Below is a small trained network, with its code and all its weights. Each question gives an input and a class and asks what happens when units are switched off, that is, made to give their printed mean instead of their output.

import numpy as np


def w(rows, s, z=0):
    codes = np.array(rows[::2]) - 128.0
    scale = np.full(codes.shape[1], s)
    scale[-1] = z or s
    return codes * scale


def f(y):
    return np.maximum(y, 0)


def log_softmax(a):
    a = a - a.max(-1, keepdims=True)
    return a - np.log(np.exp(a).sum(-1, keepdims=True))


def net(x, mask):
    res = np.array(x, float).reshape(1, 8) / 4 @ E
    y = f(res @ A[0][:, :-1].T + A[0][:, -1])
    res = res + np.where(mask, y, B[0][:, -1]) @ B[0][:, :-1]
    return log_softmax(res[-1] @ U[:, :-1].T + U[:, -1])


A, B = {}, {}
E = w([
[126,131,127],'x0',
[188,30,128],'x1',
[126,128,131],'x2',
[110,149,248],'x3',
[127,125,126],'x4',
[243,166,110],'x5',
[131,127,128],'x6',
[127,127,128],'x7',
],0.012)
A[0] = w([
[82,10,144,135],'N1',
[205,205,160,2],'N2',
[170,185,139,169],'N3',
[46,167,225,125],'N4',
[73,112,27,157],'N5',
[170,84,235,96],'N6',
[226,104,63,98],'N7',
],0.011,0.0062)
B[0] = w([
[157,183,35,227],'N1',
[94,190,95,170],'N2',
[208,157,88,187],'N3',
[78,92,204,254],'N4',
[149,175,65,228],'N5',
[134,219,61,222],'N6',
[109,10,179,218],'N7',
],0.012,0.0096)
U = w([
[85,194,113,251],'0',
[191,138,92,139],'1',
[97,7,239,30],'2',
],0.011,0.0017)

Each question gives the input, the list of numbers given to net, and the class t.
The units are the neurons (one row each of A and B). Each row of codes is followed by its name. A weight is (code - 128) times the scale printed after its matrix; where a second scale follows, it is the last column's (A, B and U).
mask holds one flag per neuron, in row order. A switched-off neuron (its flag False) gives its mean, the last column of its row in B, instead of its output. The means were averaged over made-up inputs and are rounded, as every weight is.
A unit's drop is (log p(t) with every unit on - log p(t) with that unit switched off) / (log p(t) with every unit on - log p(t) with every unit switched off).
unit that matters most: the unit with the biggest drop
k most important neurons: the k neurons with the biggest drops, biggest first
drop when u is switched off: that unit's drop, to one decimal
input [-6,7,7,-8,0,4,-6,-6], class 2: unit that matters most	N7
input [-8,3,-5,3,2,-6,7,-2], class 0: 2 most important neurons	(N1 N7)
input [3,-2,2,8,4,-5,2,-1], class 2: 2 most important neurons	(N4 N5)
input [-3,-4,-4,5,5,0,-2,7], class 2: 3 most important neurons	(N4 N1 N5)
input [-8,-1,-2,8,-4,-2,0,1], class 2: 3 most important neurons	(N4 N5 N1)
input [-5,5,-8,0,7,6,-4,3], class 2: 3 most important neurons	(N7 N1 N5)
input [6,6,-2,6,-6,-8,5,-4], class 0: 2 most important neurons	(N1 N6)
input [-5,-8,4,6,-7,-2,3,-1], class 2: drop when N4 is switched off	0.4
input [-1,6,-1,6,1,-3,-4,7], class 0: drop when N6 is switched off	0.2
input [1,8,-3,4,-5,-8,-4,2], class 0: drop when N1 is switched off	0.2
